Here is a tiny trained network, its code and every weight. The questions are about switching its units off for an input and a class, where a switched-off unit gives its printed mean instead of its output.

import numpy as np


def w(rows, s, z=0):
    codes = np.array(rows[::2]) - 128.0
    scale = np.full(codes.shape[1], s)
    scale[-1] = z or s
    return codes * scale


def norm(h):
    return h / np.sqrt((h * h).mean(-1, keepdims=True) + 1e-5)


def f(y):
    return np.maximum(y, 0)


def log_softmax(a):
    a = a - a.max(-1, keepdims=True)
    return a - np.log(np.exp(a).sum(-1, keepdims=True))


def net(x, mask):
    res = np.array(x, float).reshape(1, 5) / 4 @ E
    u = 0
    for l in range(2):
        y = f(norm(res) @ A[l][:, :-1].T + A[l][:, -1])
        res = res + np.where(mask[u : u + 3], y, B[l][:, -1]) @ B[l][:, :-1]
        u += 3
    return log_softmax(norm(res)[-1] @ U[:, :-1].T + U[:, -1])


A, B = {}, {}
E = w([
[102,129,229,117],'x0',
[159,138,33,142],'x1',
[126,118,125,123],'x2',
[127,125,125,124],'x3',
[2,171,89,105],'x4',
],0.009)
A[0] = w([
[198,104,153,150,239],'0.n0',
[2,142,156,131,134],'0.n1',
[60,123,163,140,3],'0.n2',
],0.0096,0.0046)
B[0] = w([
[215,41,94,151,255],'0.n0',
[254,150,85,70,223],'0.n1',
[153,221,188,91,147],'0.n2',
],0.0078,0.0067)
A[1] = w([
[118,240,208,106,59],'1.n0',
[238,22,95,164,2],'1.n1',
[125,69,254,179,152],'1.n2',
],0.0097,0.0049)
B[1] = w([
[159,107,180,101,157],'1.n0',
[67,208,202,49,254],'1.n1',
[2,24,103,248,179],'1.n2',
],0.012,0.0089)
U = w([
[98,116,254,98,75],'0',
[189,147,102,82,73],'1',
[87,60,83,239,253],'2',
],0.014,0.0063)

Each question gives the input, the list of numbers given to net, and the class t.
The units are the neurons (one row each of A and B). Each row of codes is followed by its name. A weight is (code - 128) times the scale printed after its matrix; where a second scale follows, it is the last column's (A, B and U).
mask holds one flag per neuron, layer by layer. A switched-off neuron (its flag False) gives its mean, the last column of its row in B, instead of its output. The means were averaged over made-up inputs and are rounded, as every weight is.
A unit's drop is (log p(t) with every unit on - log p(t) with that unit switched off) / (log p(t) with every unit on - log p(t) with every unit switched off).
The circuit of an input: a set's keep is (log p(t) with only the set's units on - log p(t) with every unit switched off) / (log p(t) with every unit on - log p(t) with every unit switched off). Starting from all 6 units, units are removed one at a time, each time the one whose removal leaves the highest keep (on an exact tie, the one counted first), for as long as the keep stays at least 0.8.
circuit, biggest first: the units of the circuit, biggest drop first
top k neurons: the k neurons with the biggest drops, biggest first
drop when u is switched off: that unit's drop, to one decimal
input [-2,-7,-1,7,2], class 1: top neuron	(0.n1)
input [7,5,4,3,4], class 1: top 2 neurons	(0.n1; 1.n1)
input [1,5,5,4,-2], class 0: top 2 neurons	(1.n1; 0.n1)
input [1,-3,5,-1,-8], class 2: top 3 neurons	(1.n2; 0.n1; 1.n0)
input [-4,-8,4,-2,8], class 1: top 2 neurons	(0.n1; 1.n1)
input [2,-8,2,1,-1], class 2: top 2 neurons	(1.n2; 1.n1)
input [-5,-3,-1,-4,5], class 1: top 3 neurons	(1.n2; 0.n1; 1.n1)
input [-4,-7,0,0,8], class 1: circuit, biggest first	(0.n1; 1.n1)
input [3,7,2,-2,7], class 1: top 2 neurons	(1.n2; 0.n1)
input [6,0,2,-1,0], class 2: top 3 neurons	(1.n2; 1.n1; 0.n0)
input [-7,-4,-7,-8,-2], class 0: top 2 neurons	(1.n1; 0.n1)
input [5,7,-2,-6,4], class 1: top 3 neurons	(1.n2; 0.n1; 1.n1)
input [5,-6,-3,4,-7], class 2: drop when 0.n1 is switched off	0.1
input [2,-1,-3,1,-4], class 2: drop when 0.n1 is switched off	1.0
input [2,8,-6,5,-2], class 0: drop when 0.n1 is switched off	0.3
input [0,-4,7,-1,4], class 1: circuit, biggest first	(0.n1)
